Below are the code and all the weights of a small trained network. Each question names an input and a class and asks about switching units off, where a switched-off unit gives its printed mean instead of its output.

import numpy as np


def w(rows, s, z=0):
    codes = np.array(rows[::2]) - 128.0
    scale = np.full(codes.shape[1], s)
    scale[-1] = z or s
    return codes * scale


def norm(h):
    return h / np.sqrt((h * h).mean(-1, keepdims=True) + 1e-5)


def f(y):
    return np.maximum(y, 0)


def log_softmax(a):
    a = a - a.max(-1, keepdims=True)
    return a - np.log(np.exp(a).sum(-1, keepdims=True))


def net(x, mask):
    res = np.array(x, float).reshape(1, 3) / 4 @ E
    u = 0
    for l in range(4):
        y = f(norm(res) @ A[l][:, :-1].T + A[l][:, -1])
        res = res + np.where(mask[u : u + 8], y, B[l][:, -1]) @ B[l][:, :-1]
        u += 8
    return log_softmax(norm(res)[-1] @ U[:, :-1].T + U[:, -1])


A, B = {}, {}
E = w([
[98,139,156,224,86,161,153,163,192,56,131],'x0',
[127,127,210,177,183,88,178,108,134,153,193],'x1',
[135,59,255,89,86,66,109,106,79,104,101],'x2',
],0.0086)
A[0] = w([
[140,136,95,206,40,107,85,102,158,118,85,36],'L0N0',
[244,28,128,109,172,157,54,108,118,155,120,254],'L0N1',
[150,67,160,134,123,173,129,138,127,61,89,3],'L0N2',
[174,82,121,162,152,117,144,40,152,201,220,5],'L0N3',
[105,118,170,91,21,145,27,184,89,135,74,98],'L0N4',
[150,82,82,135,99,250,2,134,175,186,97,217],'L0N5',
[147,129,198,167,164,109,185,85,89,138,187,24],'L0N6',
[74,170,159,176,109,234,230,202,153,38,101,87],'L0N7',
],0.0062,0.0029)
B[0] = w([
[153,124,134,35,156,151,143,140,138,49,123,176],'L0N0',
[55,155,112,59,134,136,59,118,147,208,121,228],'L0N1',
[78,66,185,242,47,83,123,97,142,86,74,161],'L0N2',
[172,174,133,69,137,158,200,235,86,118,140,172],'L0N3',
[255,140,193,185,62,218,133,126,157,164,182,225],'L0N4',
[100,80,93,137,192,49,134,211,68,100,60,243],'L0N5',
[118,136,69,131,199,85,72,81,184,122,99,192],'L0N6',
[170,194,182,92,71,94,140,106,216,194,78,254],'L0N7',
],0.0074,0.0067)
A[1] = w([
[53,58,63,155,144,84,78,152,77,162,149,121],'L1N0',
[169,139,82,142,99,173,90,94,85,157,141,60],'L1N1',
[50,44,191,118,159,49,138,76,165,149,122,4],'L1N2',
[174,158,120,54,151,112,157,86,68,141,151,82],'L1N3',
[111,112,117,220,101,225,153,117,133,91,130,139],'L1N4',
[159,60,120,161,177,136,22,132,87,128,120,143],'L1N5',
[141,82,138,208,104,77,127,97,177,2,97,115],'L1N6',
[67,196,154,178,144,72,99,72,164,203,214,47],'L1N7',
],0.0082,0.0031)
B[1] = w([
[102,77,92,229,114,128,69,113,130,130,132,200],'L1N0',
[86,195,160,133,127,167,105,90,113,169,107,159],'L1N1',
[62,148,118,77,144,90,106,122,195,109,119,214],'L1N2',
[158,79,111,97,94,132,148,163,171,2,218,220],'L1N3',
[160,91,212,99,71,99,69,122,192,69,131,175],'L1N4',
[103,159,138,138,137,56,106,140,119,158,154,208],'L1N5',
[27,69,71,158,155,158,193,104,48,52,85,255],'L1N6',
[155,113,152,214,51,93,140,151,158,163,136,234],'L1N7',
],0.0098,0.0053)
A[2] = w([
[146,145,25,126,210,163,125,96,133,186,97,2],'L2N0',
[163,155,208,79,72,255,72,73,52,116,133,201],'L2N1',
[132,142,144,179,113,201,151,164,137,93,122,166],'L2N2',
[209,128,62,97,159,193,149,190,66,135,199,110],'L2N3',
[122,80,191,115,163,114,162,94,142,32,133,97],'L2N4',
[130,77,247,30,81,118,129,73,64,60,149,84],'L2N5',
[52,108,105,129,189,167,225,163,136,58,160,165],'L2N6',
[111,181,224,74,177,112,49,128,126,191,133,84],'L2N7',
],0.0079,0.0035)
B[2] = w([
[86,102,222,157,115,108,54,104,142,72,158,181],'L2N0',
[145,171,61,108,77,187,126,60,152,251,105,220],'L2N1',
[175,143,177,160,49,71,135,135,144,113,164,220],'L2N2',
[149,103,237,116,175,163,204,76,73,181,172,194],'L2N3',
[117,95,63,101,127,150,64,101,93,135,198,223],'L2N4',
[156,108,94,202,165,146,89,161,106,78,152,255],'L2N5',
[193,161,135,57,151,182,174,86,8,157,84,225],'L2N6',
[118,203,124,2,78,98,203,146,183,159,150,214],'L2N7',
],0.0096,0.0057)
A[3] = w([
[172,198,39,105,171,155,113,139,110,231,141,119],'L3N0',
[144,75,150,113,58,141,120,168,147,60,176,114],'L3N1',
[111,190,127,83,164,115,230,168,143,47,70,139],'L3N2',
[149,77,183,111,156,201,255,122,158,174,151,52],'L3N3',
[192,138,129,98,119,205,63,115,173,27,45,69],'L3N4',
[80,71,174,78,116,32,141,117,104,102,113,67],'L3N5',
[75,90,101,142,176,104,211,60,125,39,112,2],'L3N6',
[40,92,54,81,177,117,99,140,48,180,138,20],'L3N7',
],0.0091,0.0043)
B[3] = w([
[33,152,185,97,104,177,199,70,76,64,109,224],'L3N0',
[93,144,119,187,158,104,127,91,194,229,160,231],'L3N1',
[160,118,112,37,157,179,84,205,107,90,62,238],'L3N2',
[184,103,136,130,101,154,215,93,56,33,157,191],'L3N3',
[169,112,64,89,173,115,109,89,127,153,204,254],'L3N4',
[93,123,68,126,184,129,90,206,94,140,124,206],'L3N5',
[92,128,180,184,178,148,72,188,46,136,83,172],'L3N6',
[136,110,180,245,150,118,134,145,139,115,28,215],'L3N7',
],0.011,0.0058)
U = w([
[34,83,177,218,220,117,52,195,53,77,36,248],'0',
[59,209,183,14,44,190,132,44,109,224,77,29],'1',
[187,116,201,79,186,174,216,125,46,67,175,222],'2',
[44,146,121,73,197,34,58,197,201,195,198,104],'3',
[237,136,55,33,211,199,74,215,139,54,25,120],'4',
[206,73,54,208,76,188,30,33,173,166,164,2],'5',
[225,198,197,223,69,83,194,206,248,121,77,70],'6',
],0.012,0.0039)

Each question gives the input, the list of numbers given to net, and the class t.
The units are the neurons (one row each of A and B). Each row of codes is followed by its name. A weight is (code - 128) times the scale printed after its matrix; where a second scale follows, it is the last column's (A, B and U).
mask holds one flag per neuron, layer by layer. A switched-off neuron (its flag False) gives its mean, the last column of its row in B, instead of its output. The means were averaged over made-up inputs and are rounded, as every weight is.
A unit's drop is (log p(t) with every unit on - log p(t) with that unit switched off) / (log p(t) with every unit on - log p(t) with every unit switched off).
The circuit of an input: a set's keep is (log p(t) with only the set's units on - log p(t) with every unit switched off) / (log p(t) with every unit on - log p(t) with every unit switched off). Starting from the 12 units with the biggest drops (on a tie, the unit counted first), units are removed one at a time, each time the one whose removal leaves the highest keep (on an exact tie, the one counted first), for as long as the keep stays at least 0.8.
units of the circuit, in order: the units of the circuit, biggest drop first
top k neurons: the k neurons with the biggest drops, biggest first
k most important neurons of layer l: the k neurons of layer l with the biggest drops, biggest first
drop when u is switched off: that unit's drop, to one decimal
input [3,8,-2], class 6: units of the circuit, in order	L1N7
input [2,8,-1], class 6: top 3 neurons	L1N7; L0N5; L0N3
input [-7,6,2], class 3: top 2 neurons	L1N6; L0N6
input [0,-2,6], class 1: top 3 neurons	L0N4; L2N1; L0N1
input [7,0,1], class 5: top 3 neurons	L0N5; L2N4; L0N7
input [4,0,8], class 5: top 2 neurons	L0N4; L0N5
input [1,8,-5], class 6: top 3 neurons	L1N7; L0N5; L1N6
input [0,0,-7], class 0: units of the circuit, in order	L2N0; L3N4
input [-5,0,-5], class 0: top 3 neurons	L0N4; L1N0; L0N7
input [0,-6,3], class 1: units of the circuit, in order	L0N4; L2N1; L3N0
input [0,-8,5], class 1: top 4 neurons	L0N4; L2N1; L0N1; L1N3
input [0,-3,3], class 1: units of the circuit, in order	L0N4; L2N1; L3N0
input [-5,1,1], class 3: top 4 neurons	L0N4; L1N6; L0N1; L0N5
input [3,1,0], class 6: units of the circuit, in order	L0N7
input [1,-4,8], class 5: 2 most important neurons of layer 0	L0N4; L0N2
input [-1,5,2], class 3: top 2 neurons	L1N6; L1N7
input [0,0,-4], class 0: top 2 neurons	L0N4; L1N3
input [3,7,1], class 0: top 4 neurons	L0N4; L0N6; L0N1; L1N6
input [0,-5,1], class 1: top 2 neurons	L0N4; L0N1
input [1,-5,4], class 5: units of the circuit, in order	L0N4
input [0,-4,5], class 1: 2 most important neurons of layer 2	L2N1; L2N7
input [7,0,4], class 5: 2 most important neurons of layer 0	L0N5; L0N7
input [-4,0,-7], class 0: 3 most important neurons of layer 0	L0N4; L0N7; L0N5
input [3,-7,4], class 5: drop when L0N4 is switched off	2.5
input [-7,2,-3], class 2: drop when L0N3 is switched off	0.5
input [-5,-7,-3], class 0: drop when L0N5 is switched off	0.4
